W =
[[139 121 126 119 122 139]
 [154 131 126 132 149 145]
 [127 121 119 147 130 137]
 [124 111 115 115 146 141]]
W[0,0]	139
W[0]	[139, 121, 126, 119, 122, 139]
W[3,1]	111
W[0,3]	119
W[2,1]	121
W[1]	[154, 131, 126, 132, 149, 145]
W[:, 3]	[119, 132, 147, 115]
W[:, 4]	[122, 149, 130, 146]
W[1,1]	131

M =
[[105 124 131 121 126]
 [125 126 132 130 124]
 [131 130 123 129 123]
 [123 134 133 120 130]
 [133 133 125 129 123]
 [137 127 118 133 129]
 [133 131 130 126 128]
 [130 126 126 127 123]
 [116 131 129 132 131]
 [127 125 121 129 129]]
M[-10,-5]: 105
M[-4]: [133, 131, 130, 126, 128]
M[9,4]: 129
M[6,4]: 128
M[-8]: [131, 130, 123, 129, 123]
M[-7]: [123, 134, 133, 120, 130]
M[-9,0]: 125
M[4,-4]: 133
M[-4,-3]: 130
M[-8,-2]: 129
M[-8,4]: 123
M[5]: [137, 127, 118, 133, 129]
M[9]: [127, 125, 121, 129, 129]
M[-8,2]: 123
M[7,0]: 130
M[3,3]: 120
M[8,4]: 131
M[-6,-5]: 133
M[:, 1]: [124, 126, 130, 134, 133, 127, 131, 126, 131, 125]

a =
[[134 115 151 136 122 151 130 115 127 152 100 133 153 111 105]
 [113 142 118 102 141 156 152 147 100 124 155 124 145 121 130]
 [113 100 155 137 145 136 108 128  98 146 130 107 145 151 127]
 [130 140 107 155 101 143 155 102 119 131 126  99 148 117 148]
 [119 149 101 133 109 108 102 155 155 149 150 115 152 108 146]
 [142 129 104 152 101 115 116 121 116 152 143 144 127 121 105]
 [136 130 100 101 102 139 102  99 145 103 140 148 122 132 125]
 [114 156 112 107 121 125 143 127 140 146 139 125 116 117 107]
 [132 153 107 117 141 121 137 134 105 120 142 121 139 130 155]
 [110 104 135 153 140 111 123 124 143 123 112 148 106 129 157]
 [152 137 151 121 104 104 157 106 109 121 146 151 114 134 109]
 [139 139 109  99 155 150 139 133 118 143 133 141 102 124 114]
 [141 146 102 106 149 100 151 152 150 152 145 151 110 156 108]
 [109 136 104 100 140 136 143 108 121 100 103 110 153 146 115]
 [123  99 117 137 153 110 152 115 149 101 131 151 115 125 112]
 [ 99  99 107 119 125 121 110 125 153 132 149 126 139 155 146]]
a[0][0] -> 134
a[-14][-4] -> 107
a[11] -> [139, 139, 109, 99, 155, 150, 139, 133, 118, 143, 133, 141, 102, 124, 114]
a[-6][-3] -> 114
a[11][9] -> 143
a[2][-14] -> 100
a[15][-12] -> 119
a[-9][13] -> 117
a[-13][8] -> 119
a[-7][-2] -> 129
a[:, 1] -> [115, 142, 100, 140, 149, 129, 130, 156, 153, 104, 137, 139, 146, 136, 99, 99]
a[-7][12] -> 106
a[-2] -> [123, 99, 117, 137, 153, 110, 152, 115, 149, 101, 131, 151, 115, 125, 112]
a[:, -12] -> [136, 102, 137, 155, 133, 152, 101, 107, 117, 153, 121, 99, 106, 100, 137, 119]
a[3][-4] -> 99
a[1][-10] -> 156
a[7] -> [114, 156, 112, 107, 121, 125, 143, 127, 140, 146, 139, 125, 116, 117, 107]
a[-4][-13] -> 102
a[-16][-1] -> 105
a[5][3] -> 152
a[:, -10] -> [151, 156, 136, 143, 108, 115, 139, 125, 121, 111, 104, 150, 100, 136, 110, 121]
a[10][-11] -> 104
a[-14][13] -> 151
a[-16][-13] -> 151
a[5] -> [142, 129, 104, 152, 101, 115, 116, 121, 116, 152, 143, 144, 127, 121, 105]
a[10][14] -> 109
a[13][-9] -> 143
a[:, -4] -> [133, 124, 107, 99, 115, 144, 148, 125, 121, 148, 151, 141, 151, 110, 151, 126]
a[-1][-6] -> 132
a[-12][-14] -> 149
a[-9][12] -> 116
a[-4][5] -> 100
a[:, -8] -> [115, 147, 128, 102, 155, 121, 99, 127, 134, 124, 106, 133, 152, 108, 115, 125]
a[4] -> [119, 149, 101, 133, 109, 108, 102, 155, 155, 149, 150, 115, 152, 108, 146]
a[6] -> [136, 130, 100, 101, 102, 139, 102, 99, 145, 103, 140, 148, 122, 132, 125]

A = [130 139 126 129 126 146 136 108 112 153 122]
A[0]: 130
A[10]: 122
A[9]: 153
A[5]: 146

B = [116 108 102 109 120 131 120 132 142]
B[0] = 116
B[1] = 108
B[4] = 120

X =
[[144 130 105 127]
 [137 115 123 118]
 [136 146 104 126]
 [139 128 110 112]
 [139 133 107 118]
 [131 149 108 125]
 [138 128 112 116]
 [134 120 120 106]
 [139 129 111 117]
 [119 149 124 127]
 [130 138 119 129]
 [124 138 120 107]
 [126 119 134 117]
 [122 151 117 120]]
X[0, 0]	144
X[4, -3]	133
X[7, -2]	120
X[-9, 3]	125
X[-2, 0]	126
X[-6, 2]	111
X[:, -3]	[130, 115, 146, 128, 133, 149, 128, 120, 129, 149, 138, 138, 119, 151]
X[-6]	[139, 129, 111, 117]
X[-10, -2]	107
X[9, 2]	124
X[9]	[119, 149, 124, 127]
X[:, 3]	[127, 118, 126, 112, 118, 125, 116, 106, 117, 127, 129, 107, 117, 120]
X[-3, 0]	124
X[-13, 2]	123
X[3, 1]	128
X[-4]	[130, 138, 119, 129]
X[-3, -1]	107
X[:, 0]	[144, 137, 136, 139, 139, 131, 138, 134, 139, 119, 130, 124, 126, 122]
X[-10]	[139, 133, 107, 118]

data =
[[135 148 130 152 137 125 135 123 115 117 134 138 129 143 109]
 [114 113 148 114 120 116 131 140 147 123 131 125 121 118 141]
 [133 104 105 112 137 149 116 106 116 151 116 109 141 125 141]
 [147 143 100 134 125 151 118 127 118 148 119 131 136 130 126]]
Rows and columns are counted from 0.
(0, 0)	135
(1, 5)	116
(1, 3)	114
(2, 1)	104
(3, 12)	136
(0, 11)	138
(0, 10)	134
(3, 7)	127
(0, 7)	123
(3, 11)	131
(1, 4)	120
(0, 9)	117
(2, 11)	109
(1, 13)	118
(3, 3)	134
(2, 9)	151
(3, 10)	119

m =
[[129 128 123 141]
 [115 131 136 129]
 [139 127 122 124]
 [151 129 126 126]
 [137 131 132 130]
 [135 130 110 115]
 [121 132 130 120]
 [122 132 124 111]
 [140 130 105 122]
 [131 131 118 114]
 [124 127 119 144]
 [145 123 146 125]
 [111 127 140 125]]
m[-13,0] => 129
m[-10,1] => 129
m[:, 1] => [128, 131, 127, 129, 131, 130, 132, 132, 130, 131, 127, 123, 127]
m[:, -1] => [141, 129, 124, 126, 130, 115, 120, 111, 122, 114, 144, 125, 125]
m[1,-2] => 136
m[-10,2] => 126
m[-9,-1] => 130
m[2,-4] => 139
m[-6,3] => 111
m[0,-1] => 141
m[3,3] => 126
m[2,-3] => 127
m[0] => [129, 128, 123, 141]
m[8,-1] => 122
m[-7,3] => 120
m[3] => [151, 129, 126, 126]
m[-13,1] => 128
m[-3,1] => 127

x =
[[128 131 131 126 130]
 [129 140 128 128 129]
 [128 149 127 146 128]
 [127 133 123 136 126]
 [126 139 133 141 127]
 [127 128 123 135 126]
 [129 140 128 136 129]
 [129 139 125 135 128]
 [127 144 123 146 126]
 [129 139 126 135 129]
 [129 128 129 136 129]
 [127 132 124 136 126]
 [126 130 125 136 125]]
x[0, 0] = 128
x[6, 3] = 136
x[9, 1] = 139
x[3, 0] = 127
x[2] = [128, 149, 127, 146, 128]
x[5, 2] = 123
x[0] = [128, 131, 131, 126, 130]
x[6, 2] = 128
x[2, 4] = 128
x[1, 2] = 128
x[8, 1] = 144
x[11, 4] = 126
x[10, 1] = 128
x[5, 4] = 126
x[8] = [127, 144, 123, 146, 126]
x[11, 3] = 136
x[12] = [126, 130, 125, 136, 125]
x[8, 2] = 123
x[4, 4] = 127
x[1] = [129, 140, 128, 128, 129]
x[0, 2] = 131
x[11, 0] = 127
x[7] = [129, 139, 125, 135, 128]
x[4, 2] = 133
x[11, 2] = 124
x[2, 3] = 146

grid =
[[119 142 124 139 131 117 126 129 126 128 139]
 [117 139 129 125 138 129 129 128 123 127 122]
 [135 126 126 130 115 134 125 111 133 127 127]
 [133 112 132 127 130 130 131 107 130 129 134]
 [130 128 133 125 131 128 133 124 121 127 128]
 [134 132 128 127 124 127 131 128 126 125 121]
 [127 139 133 126 132 130 126 153 128 131 128]]
grid[-7][0] = 119
grid[4][2] = 133
grid[3][-1] = 134
grid[5][9] = 125
grid[3][-5] = 131
grid[-2] = [134, 132, 128, 127, 124, 127, 131, 128, 126, 125, 121]
grid[:, 1] = [142, 139, 126, 112, 128, 132, 139]
grid[-2][-9] = 128
grid[1][-3] = 123
grid[4] = [130, 128, 133, 125, 131, 128, 133, 124, 121, 127, 128]
grid[-5] = [135, 126, 126, 130, 115, 134, 125, 111, 133, 127, 127]
grid[-1][-1] = 128
grid[0] = [119, 142, 124, 139, 131, 117, 126, 129, 126, 128, 139]
grid[1][-10] = 139
grid[2][-4] = 111
grid[-3][3] = 125
grid[-1][-5] = 126
grid[-2][-11] = 134
grid[4][-11] = 130
grid[-4][9] = 129
grid[-1][-4] = 153
grid[1][3] = 125
grid[5][-10] = 132
grid[-2][-3] = 126
grid[4][9] = 127
grid[4][10] = 128
